Below is a small trained network, with its code and all its weights. Each question gives an input and a class and asks what happens when units are switched off, that is, made to give their printed mean instead of their output.

import numpy as np


def w(rows, s, z=0):
    codes = np.array(rows[::2]) - 128.0
    scale = np.full(codes.shape[1], s)
    scale[-1] = z or s
    return codes * scale


def f(y):
    return np.maximum(y, 0)


def log_softmax(a):
    a = a - a.max(-1, keepdims=True)
    return a - np.log(np.exp(a).sum(-1, keepdims=True))


def net(x, mask):
    res = np.array(x, float).reshape(1, 6) / 4 @ E
    y = f(res @ A[0][:, :-1].T + A[0][:, -1])
    res = res + np.where(mask, y, B[0][:, -1]) @ B[0][:, :-1]
    return log_softmax(res[-1] @ U[:, :-1].T + U[:, -1])


A, B = {}, {}
E = w([
[127,68,197,38,134,159,179,131,11,158,91,100],'x0',
[167,146,124,152,32,124,158,178,25,29,98,179],'x1',
[216,121,197,117,64,197,154,98,163,200,92,159],'x2',
[105,169,155,41,89,76,166,63,188,99,122,2],'x3',
[22,96,134,211,155,190,203,93,244,118,57,121],'x4',
[20,200,55,73,110,65,145,156,119,157,109,180],'x5',
],0.0095)
A[0] = w([
[41,181,89,190,181,65,76,156,117,107,203,181,123],'n0',
[160,65,132,154,72,213,98,196,73,122,142,168,153],'n1',
[80,89,180,104,89,172,204,76,117,72,41,56,219],'n2',
[137,86,210,183,162,160,110,122,215,201,155,97,157],'n3',
[176,214,138,140,93,81,142,131,114,139,130,64,137],'n4',
[195,76,108,211,78,204,146,139,93,130,39,197,116],'n5',
[84,99,156,159,193,177,80,133,190,202,204,167,199],'n6',
[51,136,123,170,126,168,200,135,121,52,69,44,178],'n7',
[123,79,162,58,141,117,140,200,69,192,173,119,151],'n8',
[148,207,126,53,18,61,69,115,160,84,254,106,171],'n9',
[100,123,128,215,80,226,166,186,61,126,44,166,233],'n10',
[132,56,172,87,171,171,130,160,7,144,153,177,234],'n11',
[152,173,145,112,106,100,35,106,159,205,130,75,249],'n12',
[83,177,198,36,50,90,156,107,99,164,189,91,192],'n13',
[118,168,64,119,120,49,59,128,124,131,177,168,253],'n14',
],0.0076,0.0028)
B[0] = w([
[71,160,2,169,137,88,130,142,116,83,163,141,230],'n0',
[102,183,184,101,86,192,62,189,135,73,116,150,227],'n1',
[43,107,100,77,75,98,98,58,200,126,210,131,240],'n2',
[165,59,106,208,170,159,139,83,201,189,147,148,213],'n3',
[127,69,152,110,103,99,201,161,109,176,64,152,179],'n4',
[98,181,196,157,94,132,151,115,129,116,180,210,234],'n5',
[152,102,117,220,180,154,85,119,135,134,177,114,213],'n6',
[90,168,122,110,74,77,65,89,186,128,149,114,226],'n7',
[167,135,97,54,128,155,77,127,87,137,214,98,204],'n8',
[141,68,148,113,161,120,216,217,140,105,53,122,235],'n9',
[96,192,194,164,107,115,115,74,114,137,133,173,242],'n10',
[148,188,192,143,116,127,37,130,82,144,157,79,248],'n11',
[201,60,85,128,159,188,186,157,133,146,74,97,185],'n12',
[153,134,115,27,116,137,215,80,102,175,156,29,222],'n13',
[143,153,90,173,172,107,175,181,28,80,43,163,221],'n14',
],0.0082,0.013)
U = w([
[68,152,2,226,185,47,130,141,53,88,141,186,117],'0',
[171,146,180,149,139,155,19,219,93,104,141,122,33],'1',
[167,112,123,71,142,163,129,96,74,187,173,84,3],'2',
[109,150,241,158,78,189,147,106,112,120,154,240,60],'3',
[64,99,111,111,95,78,139,75,198,99,141,105,177],'4',
[169,41,117,238,230,225,112,61,207,199,172,155,181],'5',
[176,72,136,110,143,109,215,173,128,118,64,110,184],'6',
],0.008,0.0029)

Each question gives the input, the list of numbers given to net, and the class t.
The units are the neurons (one row each of A and B). Each row of codes is followed by its name. A weight is (code - 128) times the scale printed after its matrix; where a second scale follows, it is the last column's (A, B and U).
mask holds one flag per neuron, in row order. A switched-off neuron (its flag False) gives its mean, the last column of its row in B, instead of its output. The means were averaged over made-up inputs and are rounded, as every weight is.
A unit's drop is (log p(t) with every unit on - log p(t) with that unit switched off) / (log p(t) with every unit on - log p(t) with every unit switched off).
The circuit of an input: a set's keep is (log p(t) with only the set's units on - log p(t) with every unit switched off) / (log p(t) with every unit on - log p(t) with every unit switched off). Starting from the 12 units with the biggest drops (on a tie, the unit counted first), units are removed one at a time, each time the one whose removal leaves the highest keep (on an exact tie, the one counted first), for as long as the keep stays at least 0.8.
circuit, biggest first: the units of the circuit, biggest drop first
k most important neurons: the k neurons with the biggest drops, biggest first
drop when u is switched off: that unit's drop, to one decimal
input [-8,-1,5,-1,-4,2], class 6: most important neuron : (n9)
input [-3,-6,-7,2,-6,-7], class 6: 2 most important neurons : (n9, n12)
input [6,5,-4,-7,1,-2], class 3: 2 most important neurons : (n5, n10)
input [1,5,7,3,8,2], class 4: 3 most important neurons : (n2, n7, n1)
input [-2,-6,-6,2,1,-1], class 5: 2 most important neurons : (n3, n6)
input [3,2,-1,-1,-4,4], class 2: 2 most important neurons : (n13, n8)
input [5,6,-1,-6,-2,5], class 3: 2 most important neurons : (n10, n5)
input [7,-2,-2,-3,4,3], class 4: 4 most important neurons : (n5, n1, n2, n14)
input [4,0,-5,-1,5,1], class 4: circuit, biggest first : (n14, n7)
input [0,-4,8,7,1,2], class 5: 3 most important neurons : (n3, n12, n14)
input [5,-2,-4,-2,-3,-1], class 1: 4 most important neurons : (n11, n2, n13, n3)
input [-8,8,6,-6,-3,6], class 3: 2 most important neurons : (n5, n1)
input [5,-2,5,2,5,1], class 4: 4 most important neurons : (n2, n7, n12, n6)
input [1,3,7,6,-6,4], class 6: circuit, biggest first : (n9)
input [7,-4,-1,-8,1,1], class 1: 2 most important neurons : (n11, n8)
input [-6,3,7,-2,-6,8], class 6: drop when n9 is switched off : 0.5
input [-6,-3,5,1,7,6], class 5: drop when n0 is switched off : 0.0
input [-5,1,-4,4,-6,-2], class 6: drop when n9 is switched off : 0.2
